Q_253: [126  87 137  65 124  82 111 121 157 167 133 184  88 170  99 146 164 148
 140  89  75 147]
Q_8: [ 76 108 152 132 104 134  79 134 190 132  89 140 126 135 113 115 152 101
 158 106 119 120]
Q_686: [150 160 117 139 155 147 178 104  91 115 163 117 135 134 124 124 124 126
 100 137 159 136]
Q_710: [161 106 127 109 109 120 112 144 130 110 108 136 130 118 129 183 131 149
 167 147  86 119]
Q_325: [ 84  66 129  78 121 146  78 150 192 241 140 177 124 134 135 159 137 126
 124 124 100 139]
Q_43: [104 127 135 149 111 126  93 142 158 125  98 110 140 104 112 116 119 106
 142 136 133 112]
next: [135 134 124 124 124 126 100 137 159] : [136]
q: [150 160 117 139 155 147 178 104  91 115 163 117 135 134 124 124 124 126
 100 137 159 136] : Q_686
next: [184  88 170] : [99]
next: [ 84  66 129  78] : [121]
q: [104 127 135 149 111 126  93 142 158 125  98 110 140 104 112 116 119 106
 142 136 133 112] : Q_43

Q_578: [141 122  96  96 134 140]
Q_702: [139 127  92 148 134 137]
Q_37: [137 128 164 147 125 137]
Q_516: [135 126 228 123 117 124]
Q_284: [141 126 105 151 133 140]
Q_800: [134 138 233  95 117 104]
Q_948: [128 130 138 165 116 113]
Q_884: [133 139 234  94 135 131]
Q_87: [133 139 234  94 116 104]
Q_236: [138 130 165 128 125 116]
next: [138 130 165 128] : [125]
dup Q_578:  : [96]
next: [135 126 228 123] : [117]
q: [133 139 234  94 116 104] : Q_87

Q_29: [120  41 123 123 127 123  67  23 141 123]
Q_373: [131 123 127 120  41 181  67  23 141 130]
Q_491: [157 153  98 156 109  88 164 164 142 121]
Q_130: [144 140 121 146 122 213  92 150 160  90]
Q_428: [131 127  41 123 120  74  83  81 147 177]
Q_904: [141  52 163 105 164 152 157  53 130  90]
next: [120  41 123 123 127] : [123]
dup Q_29:  : [123]
next: [131 127  41 123 120] : [74]

Q_20: [121 129 123 122 120 122 128 129 126 129 132 126 124 123 129 128 125]
Q_165: [133 142 176 134 113  68 157 169 146 155 171  79 115  63 161 176 132]
Q_942: [ 92 138 106 107 124 120 115 113 123 131 129 120 119 132 119 124 112]
Q_704: [111 128 171 128 122  79 151 143 153 138 134  55 122  95 133 157 109]
Q_634: [133 142 176 118 113  68 157 169 146 155 171  79 115  63 161 176 132]
Q_640: [138 106 107 103 120 117 113 144  67  62  49 129 148 109  97  70 109]
Q_101: [ 63 120  48 115 139 106 116 177  41  83  55 234 149  78 169  56 107]
Q_684: [121 129  91 122 133  83 162  88 122 129 132 126 124 123 129 128 126]
Q_176: [153  87 138 134 140 115 130 114 124  95  83 122 116 101 127 102 131]
Q_679: [ 86 149  91 122 133 162  83 122  88 130 134 135 147 173  86 120 104]
next: [133 162  83 122  88 130 134 135 147] : [173]
q: [121 129 123 122 120 122 128 129 126 129 132 126 124 123 129 128 125] : Q_20
next: [142 176 134 113  68 157 169 146 155] : [171]
dup Q_640:  : [109]
dup Q_634:  : [176]
next: [ 91 122 133 162  83 122  88] : [130]
next: [138 106 107 124 120 115 113] : [123]

Q_629: [139 130 132 196 100  70 133 120  57 152  71 177  79 230 124 183 179 143
 149 166  94 144 192 161 143 125 151 108  40 182 143 124 143 131  80 133
 162 155 208  36 141 164 186 103 123 126 158 125 108 108 118 109 179  51
 138 120 146 144  99]
Q_811: [ 70 143 125 114 173  84  98 218 141 113 177 115  97  88 173  87  82 125
 163 161  80 147 192 166 135  93 129  86 147  71 117 129 103  82 129 136
 158 142 132 170 128 228 165 163 128 157  85 138 105  79 133  54  95  90
 107 144 129 223 182]
Q_453: [107 163 190 135 227 182 156 100 166  70 141 125  89 122 129 156  95 111
 110 168 146 116 158 222 140 113 136 115 126 132 149 112 117 131 121 182
 163 172 147 173 116 112 186 168 125 171 132 198 114  70 138 105 109 198
 149 119  78 216  93]
Q_255: [112  87 115  52 116 162  84 124 128 136 201 107 219  81 139 167 103  79
  79  57 147  94  92  99 128 163  73 182 145 134 101 155 121 119 157  58
  97  98 107 160  88  60  76 101  97 164 133 135 145 131 178 198 100 113
  95  96 124 148 169]
Q_291: [186 154 138 164 176 156 167  40 156  99  98 129  69 214 153 199 143 159
 108 175 127 150 117 164  95  94 152 116 110 114 127  93 172  83 120 209
 164 164 133 146 119  86 170 174  99 176 172 147 119  45 128 106 145 129
 212 138  62 168  49]
Q_281: [102 123 110 130 158  87  96 138 154  82 158 133 166  56 141  60 113 151
 163 152  88 144 149 131 112 119  99 157 212  75 123 131  40 128 140  94
 146 108 110 185  68 227 112 139  92 184  75 116 100 109 226  72 123  86
  48 122 121 139 209]
Q_162: [172 112 149 147 105 137 134  14 100 106  78 169 138 176 135 158 162 190
 128 130 116  97  81 150 141 150 149 190 120 213 112 134 141 172 166 127
 174 116 171 124  94  47 134  80 106 118 118 126 100 120 176  80 181 106
 142 127 150  52  52]
Q_547: [ 82 109 105  78 150 175 104 104 173 124 206 127 170  96 110 105  66  74
 149  66 153 135  55  74 107 128  75 146 202  86 103 107 103 157 132 124
  61  84  59 202  97 112  61 161 131 115  82 170 146 119 146 157  55 179
  91 146 140 130 158]
Q_256: [112  87 106  52 116 162  84 124 128 136 201 107 219  81 139 167 103  79
  79  57 147  94  92  99 128 163  73 182 145 134 101 155 121 119 157  58
  97  98 107 160  88  60  76 101 155  63  69 151 157 168 107 177 106 187
  67 157 178 102 154]
q: [139 130 132 196 100  70 133 120  57 152  71 177  79 230 124 183 179 143
 149 166  94 144 192 161 143 125 151 108  40 182 143 124 143 131  80 133
 162 155 208  36 141 164 186 103 123 126 158 125 108 108 118 109 179  51
 138 120 146 144  99] : Q_629
q: [107 163 190 135 227 182 156 100 166  70 141 125  89 122 129 156  95 111
 110 168 146 116 158 222 140 113 136 115 126 132 149 112 117 131 121 182
 163 172 147 173 116 112 186 168 125 171 132 198 114  70 138 105 109 198
 149 119  78 216  93] : Q_453

Q_193: [119 158 169 132 121 113 119  44 117  94 127 127 139 121 136 101 132 138]
Q_432: [125 171 103 103 138 141 128 132 106 171 126 139 109 113 122 128 154 132]
Q_553: [122 123 132 107 128 123 124 121 144 132 144 118 123 118 120 122 109 141]
Q_446: [130 118  18 131 141 117 126  91 121 144 118 132 124 145 127 176 161  96]
Q_850: [125 137 125 142 133 109 115 116 128 110 132 133 140 138 119 133 116  97]
Q_334: [119 158 169 132 121 113 119  44 117  94 138 132 138 129 134 100 131 105]
Q_996: [125 137 125 142 133 109 115 127 128 110 132 133 140 138 119  99 116  97]
Q_745: [131 113 132 128  97 139 129 180 158 169 122  76 122  96 129 151  96 189]
Q_994: [158 169 122  77 140 141 133 180 136  96 134 171 123 126 129 114 132 100]
dup Q_446:  : [118]
q: [125 137 125 142 133 109 115 116 128 110 132 133 140 138 119 133 116  97] : Q_850
q: [125 171 103 103 138 141 128 132 106 171 126 139 109 113 122 128 154 132] : Q_432
next: [132 144 118] : [123]
q: [158 169 122  77 140 141 133 180 136  96 134 171 123 126 129 114 132 100] : Q_994
next: [158 169 122  76] : [122]

Q_82: [129 126 128 127 127 128 128]
Q_617: [127 139 132 164 110 158 124]
Q_500: [129 135 133 126 128 219 123]
Q_409: [118 106 121  17 123 116 126]
Q_51: [131 137 131 132 132 132 127]
Q_729: [129 125 127 127 129 129 129]
q: [127 139 132 164 110 158 124] : Q_617
q: [131 137 131 132 132 132 127] : Q_51
q: [129 126 128 127 127 128 128] : Q_82
q: [129 125 127 127 129 129 129] : Q_729

